Below are the code and all the weights of a small trained network. Each question names an input and a class and asks about switching units off, where a switched-off unit gives its printed mean instead of its output.

import numpy as np


def w(rows, s, z=0):
    codes = np.array(rows[::2]) - 128.0
    scale = np.full(codes.shape[1], s)
    scale[-1] = z or s
    return codes * scale


def f(y):
    return y / 2 * (1 + np.tanh(0.7978845608 * (y + 0.044715 * y**3)))


def log_softmax(a):
    a = a - a.max(-1, keepdims=True)
    return a - np.log(np.exp(a).sum(-1, keepdims=True))


def net(x, mask):
    res = np.array(x, float).reshape(1, 3) / 4 @ E
    y = f(res @ A[0][:, :-1].T + A[0][:, -1])
    res = res + np.where(mask, y, B[0][:, -1]) @ B[0][:, :-1]
    return log_softmax(res[-1] @ U[:, :-1].T + U[:, -1])


A, B = {}, {}
E = w([
[131,201,46,115,57,236,41],'x0',
[242,127,79,191,216,78,37],'x1',
[90,1,34,192,153,217,184],'x2',
],0.0059)
A[0] = w([
[147,73,188,133,207,3,238,1],'neuron 1',
[234,129,89,192,197,93,60,146],'neuron 2',
[149,203,201,49,122,74,76,88],'neuron 3',
[79,25,23,208,181,199,179,142],'neuron 4',
[23,126,183,77,55,149,179,180],'neuron 5',
[44,129,176,55,41,148,202,177],'neuron 6',
[141,228,201,56,139,77,84,92],'neuron 7',
[167,218,206,44,128,66,81,103],'neuron 8',
[198,117,101,188,206,92,42,153],'neuron 9',
[131,218,8,101,42,224,14,87],'neuron 10',
[206,133,92,209,196,87,55,147],'neuron 11',
],0.0051,0.001)
B[0] = w([
[217,66,108,74,88,55,205,222],'neuron 1',
[127,203,201,200,63,201,130,213],'neuron 2',
[58,133,61,82,211,139,64,208],'neuron 3',
[43,146,20,67,224,129,3,250],'neuron 4',
[109,199,203,190,78,194,110,231],'neuron 5',
[122,182,215,188,67,199,138,240],'neuron 6',
[60,130,81,73,190,123,70,214],'neuron 7',
[81,138,89,81,181,126,69,225],'neuron 8',
[132,167,185,185,78,191,144,203],'neuron 9',
[254,22,108,23,38,7,232,255],'neuron 10',
[119,206,205,210,46,210,149,206],'neuron 11',
],0.0058,0.0042)
U = w([
[101,204,227,229,84,218,135,254],'0',
[27,129,44,77,254,127,37,89],'1',
[229,45,121,63,79,23,227,31],'2',
],0.0081,0.00062)

Each question gives the input, the list of numbers given to net, and the class t.
The units are the neurons (one row each of A and B). Each row of codes is followed by its name. A weight is (code - 128) times the scale printed after its matrix; where a second scale follows, it is the last column's (A, B and U).
mask holds one flag per neuron, in row order. A switched-off neuron (its flag False) gives its mean, the last column of its row in B, instead of its output. The means were averaged over made-up inputs and are rounded, as every weight is.
A unit's drop is (log p(t) with every unit on - log p(t) with that unit switched off) / (log p(t) with every unit on - log p(t) with every unit switched off).
The circuit of an input: a set's keep is (log p(t) with only the set's units on - log p(t) with every unit switched off) / (log p(t) with every unit on - log p(t) with every unit switched off). Starting from all 11 units, units are removed one at a time, each time the one whose removal leaves the highest keep (on an exact tie, the one counted first), for as long as the keep stays at least 0.8.
units of the circuit, in order: the units of the circuit, biggest drop first
unit that matters most: the unit with the biggest drop
top k neurons: the k neurons with the biggest drops, biggest first
drop when u is switched off: that unit's drop, to one decimal
input [2,-5,7], class 1: units of the circuit, in order -> [neuron 4]
input [-3,6,-6], class 0: top 4 neurons -> [neuron 11; neuron 2; neuron 9; neuron 4]
input [5,-7,8], class 1: top 4 neurons -> [neuron 4; neuron 11; neuron 2; neuron 9]
input [-5,-7,-8], class 1: top 2 neurons -> [neuron 3; neuron 7]
input [-3,5,4], class 0: units of the circuit, in order -> [neuron 11; neuron 2]
input [6,0,-4], class 2: top 2 neurons -> [neuron 10; neuron 4]
input [-5,5,1], class 0: top 3 neurons -> [neuron 10; neuron 11; neuron 2]
input [-6,3,-6], class 1: top 2 neurons -> [neuron 10; neuron 3]
input [3,6,4], class 0: top 3 neurons -> [neuron 11; neuron 2; neuron 9]
input [-6,6,-5], class 0: top 3 neurons -> [neuron 11; neuron 2; neuron 10]
input [-3,5,5], class 0: top 3 neurons -> [neuron 11; neuron 2; neuron 9]
input [-1,-5,-6], class 1: top 2 neurons -> [neuron 3; neuron 7]
input [-6,4,-7], class 1: drop when neuron 10 is switched off -> 0.3
input [8,-7,4], class 2: drop when neuron 9 is switched off -> 0.1
input [1,-3,5], class 1: unit that matters most -> neuron 4
input [7,-4,-2], class 2: drop when neuron 10 is switched off -> 0.8
input [0,-2,-4], class 1: drop when neuron 4 is switched off -> -0.1
